Below are the code and all the weights of a small trained network. Each question names an input and a class and asks about switching units off, where a switched-off unit gives its printed mean instead of its output.

import numpy as np


def w(rows, s, z=0):
    codes = np.array(rows[::2]) - 128.0
    scale = np.full(codes.shape[1], s)
    scale[-1] = z or s
    return codes * scale


def f(y):
    return np.maximum(y, 0)


def log_softmax(a):
    a = a - a.max(-1, keepdims=True)
    return a - np.log(np.exp(a).sum(-1, keepdims=True))


def net(x, mask):
    res = np.array(x, float).reshape(1, 4) / 4 @ E
    y = f(res @ A[0][:, :-1].T + A[0][:, -1])
    res = res + np.where(mask, y, B[0][:, -1]) @ B[0][:, :-1]
    return log_softmax(res[-1] @ U[:, :-1].T + U[:, -1])


A, B = {}, {}
E = w([
[163,203,97,190,197,111,27,88],'x0',
[46,225,222,189,157,133,182,41],'x1',
[248,189,69,6,161,143,95,80],'x2',
[181,130,206,164,190,112,186,133],'x3',
],0.011)
A[0] = w([
[201,40,154,104,132,144,190,154,159],'neuron 0',
[75,184,172,175,157,134,156,105,187],'neuron 1',
[255,154,114,107,157,113,53,117,189],'neuron 2',
[176,154,139,76,130,130,238,120,146],'neuron 3',
[47,6,139,156,94,123,161,168,196],'neuron 4',
[192,180,110,120,137,125,97,121,149],'neuron 5',
[60,115,115,133,99,129,70,127,252],'neuron 6',
],0.015,0.0038)
B[0] = w([
[225,169,101,162,89,9,174,149,207],'neuron 0',
[25,179,179,170,190,95,126,88,224],'neuron 1',
[193,116,129,136,213,247,139,195,254],'neuron 2',
[219,75,224,83,87,115,111,51,193],'neuron 3',
[41,19,116,90,108,171,163,228,233],'neuron 4',
[155,128,121,189,186,172,104,82,199],'neuron 5',
[121,177,74,56,103,115,85,148,178],'neuron 6',
],0.014,0.023)
U = w([
[64,83,220,140,180,88,210,159,117],'0',
[252,113,131,79,90,49,168,125,156],'1',
[150,98,74,191,77,169,154,74,3],'2',
[132,174,216,62,152,124,94,31,96],'3',
[253,139,117,112,226,238,108,122,142],'4',
[82,253,132,137,209,65,74,74,158],'5',
[100,58,37,26,35,160,109,196,195],'6',
],0.0081,0.0028)

Each question gives the input, the list of numbers given to net, and the class t.
The units are the neurons (one row each of A and B). Each row of codes is followed by its name. A weight is (code - 128) times the scale printed after its matrix; where a second scale follows, it is the last column's (A, B and U).
mask holds one flag per neuron, in row order. A switched-off neuron (its flag False) gives its mean, the last column of its row in B, instead of its output. The means were averaged over made-up inputs and are rounded, as every weight is.
A unit's drop is (log p(t) with every unit on - log p(t) with that unit switched off) / (log p(t) with every unit on - log p(t) with every unit switched off).
The circuit of an input: a set's keep is (log p(t) with only the set's units on - log p(t) with every unit switched off) / (log p(t) with every unit on - log p(t) with every unit switched off). Starting from all 7 units, units are removed one at a time, each time the one whose removal leaves the highest keep (on an exact tie, the one counted first), for as long as the keep stays at least 0.8.
units of the circuit, in order: the units of the circuit, biggest drop first
most important unit: the unit with the biggest drop
k most important neurons: the k neurons with the biggest drops, biggest first
drop of u: that unit's drop, to one decimal
input [7,1,-7,-4], class 5: units of the circuit, in order : neuron 1; neuron 6
input [-1,8,1,-2], class 5: 2 most important neurons : neuron 4; neuron 1
input [-4,-5,5,4], class 1: 2 most important neurons : neuron 0; neuron 3
input [-8,8,3,-3], class 3: units of the circuit, in order : neuron 3
input [-6,4,4,-1], class 1: units of the circuit, in order : neuron 1; neuron 2
input [5,1,-5,5], class 5: units of the circuit, in order : neuron 4; neuron 1
input [4,7,4,3], class 5: 2 most important neurons : neuron 1; neuron 4
input [-5,-8,6,8], class 1: 2 most important neurons : neuron 0; neuron 3
input [1,6,2,8], class 3: 3 most important neurons : neuron 3; neuron 4; neuron 0
input [-1,-5,-4,5], class 6: 2 most important neurons : neuron 4; neuron 1
input [-4,4,2,7], class 3: units of the circuit, in order : neuron 1; neuron 3
input [6,7,-8,-5], class 5: 2 most important neurons : neuron 1; neuron 6
input [1,3,-3,-6], class 6: 2 most important neurons : neuron 6; neuron 5
input [-4,-4,-6,8], class 6: units of the circuit, in order : neuron 4
input [-5,5,-3,-7], class 6: 2 most important neurons : neuron 6; neuron 4
input [7,3,-1,6], class 5: 2 most important neurons : neuron 1; neuron 4
input [-1,7,4,-2], class 3: 3 most important neurons : neuron 3; neuron 0; neuron 4
input [-8,-2,-1,3], class 1: 2 most important neurons : neuron 0; neuron 3
input [-4,5,6,5], class 3: drop of neuron 3 : 0.1
input [-1,-4,-7,4], class 6: drop of neuron 4 : 0.1
input [-8,-7,5,-7], class 1: drop of neuron 0 : 1.4
input [-5,2,7,3], class 1: most important unit : neuron 3
